Here is a tiny trained network, its code and every weight. The questions are about switching its units off for an input and a class, where a switched-off unit gives its printed mean instead of its output.

import numpy as np


def w(rows, s, z=0):
    codes = np.array(rows[::2]) - 128.0
    scale = np.full(codes.shape[1], s)
    scale[-1] = z or s
    return codes * scale


def norm(h):
    return h / np.sqrt((h * h).mean(-1, keepdims=True) + 1e-5)


def f(y):
    return np.maximum(y, 0)


def log_softmax(a):
    a = a - a.max(-1, keepdims=True)
    return a - np.log(np.exp(a).sum(-1, keepdims=True))


def net(x, mask):
    res = np.array(x, float).reshape(1, 6) / 4 @ E
    u = 0
    for l in range(2):
        y = f(norm(res) @ A[l][:, :-1].T + A[l][:, -1])
        res = res + np.where(mask[u : u + 12], y, B[l][:, -1]) @ B[l][:, :-1]
        u += 12
    return log_softmax(norm(res)[-1] @ U[:, :-1].T + U[:, -1])


A, B = {}, {}
E = w([
[105,148,145,187,135,145],'x0',
[211,143,2,107,138,46],'x1',
[72,77,155,84,93,56],'x2',
[111,34,49,147,135,135],'x3',
[178,68,145,223,146,66],'x4',
[213,84,123,83,70,185],'x5',
],0.0041)
A[0] = w([
[102,17,151,138,135,169,51],'L0N0',
[102,151,167,61,120,170,101],'L0N1',
[167,130,94,163,140,179,147],'L0N2',
[148,174,140,97,155,104,168],'L0N3',
[112,159,33,115,176,93,94],'L0N4',
[130,132,117,56,137,254,22],'L0N5',
[44,106,147,42,61,115,92],'L0N6',
[158,121,109,181,115,93,65],'L0N7',
[121,129,207,117,125,133,117],'L0N8',
[132,136,122,102,143,177,61],'L0N9',
[126,154,111,174,191,93,161],'L0N10',
[231,123,87,87,93,128,5],'L0N11',
],0.0083,0.0031)
B[0] = w([
[78,135,85,198,79,181,221],'L0N0',
[115,188,154,88,150,156,225],'L0N1',
[105,105,132,104,123,69,210],'L0N2',
[107,101,119,163,85,171,198],'L0N3',
[170,201,61,149,163,112,231],'L0N4',
[116,91,131,130,253,172,242],'L0N5',
[75,145,146,106,142,18,255],'L0N6',
[109,128,157,69,126,161,172],'L0N7',
[184,190,143,142,101,146,205],'L0N8',
[121,112,130,114,177,143,162],'L0N9',
[167,168,127,171,143,137,215],'L0N10',
[213,59,165,81,62,120,209],'L0N11',
],0.012,0.004)
A[1] = w([
[116,126,129,83,167,254,75],'L1N0',
[120,75,184,240,99,140,137],'L1N1',
[120,123,76,89,86,37,25],'L1N2',
[59,183,159,49,102,157,63],'L1N3',
[202,145,197,171,145,138,106],'L1N4',
[229,27,122,77,64,135,3],'L1N5',
[92,70,125,98,218,210,28],'L1N6',
[220,127,71,145,143,112,156],'L1N7',
[63,73,74,203,44,192,23],'L1N8',
[68,167,109,156,186,103,135],'L1N9',
[131,154,134,137,131,174,176],'L1N10',
[72,63,119,117,130,50,94],'L1N11',
],0.0095,0.0025)
B[1] = w([
[135,25,118,150,197,135,221],'L1N0',
[49,184,143,112,146,171,213],'L1N1',
[98,75,57,104,177,123,194],'L1N2',
[171,104,205,141,79,50,214],'L1N3',
[105,150,70,62,188,123,207],'L1N4',
[120,96,146,29,7,252,233],'L1N5',
[193,105,157,123,248,177,218],'L1N6',
[145,146,177,195,71,153,253],'L1N7',
[26,53,124,233,79,105,206],'L1N8',
[185,86,141,113,82,146,250],'L1N9',
[127,101,110,128,119,74,195],'L1N10',
[153,141,39,109,155,124,180],'L1N11',
],0.014,0.0052)
U = w([
[164,39,162,102,239,160,180],'0',
[57,202,140,114,182,135,73],'1',
[118,70,20,89,129,51,9],'2',
[5,73,111,199,91,145,78],'3',
[134,126,213,82,88,37,160],'4',
[205,162,69,201,83,126,175],'5',
[156,53,121,69,17,205,208],'6',
],0.012,0.0015)

Each question gives the input, the list of numbers given to net, and the class t.
The units are the neurons (one row each of A and B). Each row of codes is followed by its name. A weight is (code - 128) times the scale printed after its matrix; where a second scale follows, it is the last column's (A, B and U).
mask holds one flag per neuron, layer by layer. A switched-off neuron (its flag False) gives its mean, the last column of its row in B, instead of its output. The means were averaged over made-up inputs and are rounded, as every weight is.
A unit's drop is (log p(t) with every unit on - log p(t) with that unit switched off) / (log p(t) with every unit on - log p(t) with every unit switched off).
The circuit of an input: a set's keep is (log p(t) with only the set's units on - log p(t) with every unit switched off) / (log p(t) with every unit on - log p(t) with every unit switched off). Starting from the 12 units with the biggest drops (on a tie, the unit counted first), units are removed one at a time, each time the one whose removal leaves the highest keep (on an exact tie, the one counted first), for as long as the keep stays at least 0.8.
circuit, biggest first: the units of the circuit, biggest drop first
k most important neurons: the k neurons with the biggest drops, biggest first
top k neurons in layer l: the k neurons of layer l with the biggest drops, biggest first
drop when u is switched off: that unit's drop, to one decimal
input [-6,-1,-8,-4,7,1], class 6: most important neuron	[L1N5]
input [1,6,2,7,-4,-2], class 5: circuit, biggest first	[L0N4, L1N7]
input [4,7,-7,-1,8,2], class 6: top 2 neurons in layer 0	[L0N11, L0N7]
input [3,6,-4,3,-1,0], class 5: 2 most important neurons	[L0N4, L0N10]
input [-1,-1,5,1,-2,-2], class 2: circuit, biggest first	[L0N6, L1N11]
input [2,-3,-7,3,4,3], class 3: circuit, biggest first	[L1N8, L0N0]
input [4,2,2,4,-6,-6], class 5: circuit, biggest first	[L0N4, L1N9, L1N5]
input [7,8,-3,-5,7,1], class 6: top 3 neurons in layer 0	[L0N11, L0N6, L0N7]
input [1,-3,7,-1,0,-5], class 4: 2 most important neurons	[L0N8, L1N3]
input [-1,-7,-7,7,-2,5], class 0: 2 most important neurons	[L0N5, L1N6]
input [2,0,6,5,4,5], class 3: circuit, biggest first	[L0N0, L1N8]
input [3,7,-6,6,-3,-2], class 5: circuit, biggest first	[L0N4, L1N7]
input [-3,0,7,-7,6,-1], class 1: top 2 neurons in layer 0	[L0N1, L0N8]
input [0,1,-7,-3,-3,3], class 0: circuit, biggest first	[L0N5]
input [1,1,8,4,4,-1], class 2: 2 most important neurons	[L1N11, L0N3]
input [-5,-2,8,-3,5,-3], class 2: top 2 neurons in layer 1	[L1N11, L1N2]
input [-7,2,8,-3,-3,-6], class 2: top 2 neurons in layer 1	[L1N2, L1N11]
input [2,-8,-6,-8,-7,-8], class 0: 2 most important neurons	[L1N0, L0N6]
input [4,-8,-5,-8,2,-2], class 1: top 2 neurons in layer 1	[L1N4, L1N6]
input [-7,8,6,6,8,-8], class 5: most important neuron	[L1N7]
input [4,-1,6,1,-5,-5], class 4: 2 most important neurons	[L1N3, L0N1]
input [-2,4,6,-5,-7,0], class 4: top 2 neurons in layer 0	[L0N1, L0N2]
input [-2,6,4,7,1,-4], class 5: top 2 neurons in layer 0	[L0N4, L0N6]
input [-3,4,-2,-8,-6,0], class 0: drop when L1N0 is switched off	0.1
input [6,-2,3,-8,-2,-1], class 4: drop when L1N3 is switched off	0.1
input [5,1,-7,8,5,3], class 3: drop when L1N8 is switched off	0.6
input [2,2,-1,4,-5,1], class 0: drop when L0N5 is switched off	0.8
input [2,-2,1,-6,1,7], class 0: top neuron in layer 1	[L1N0]
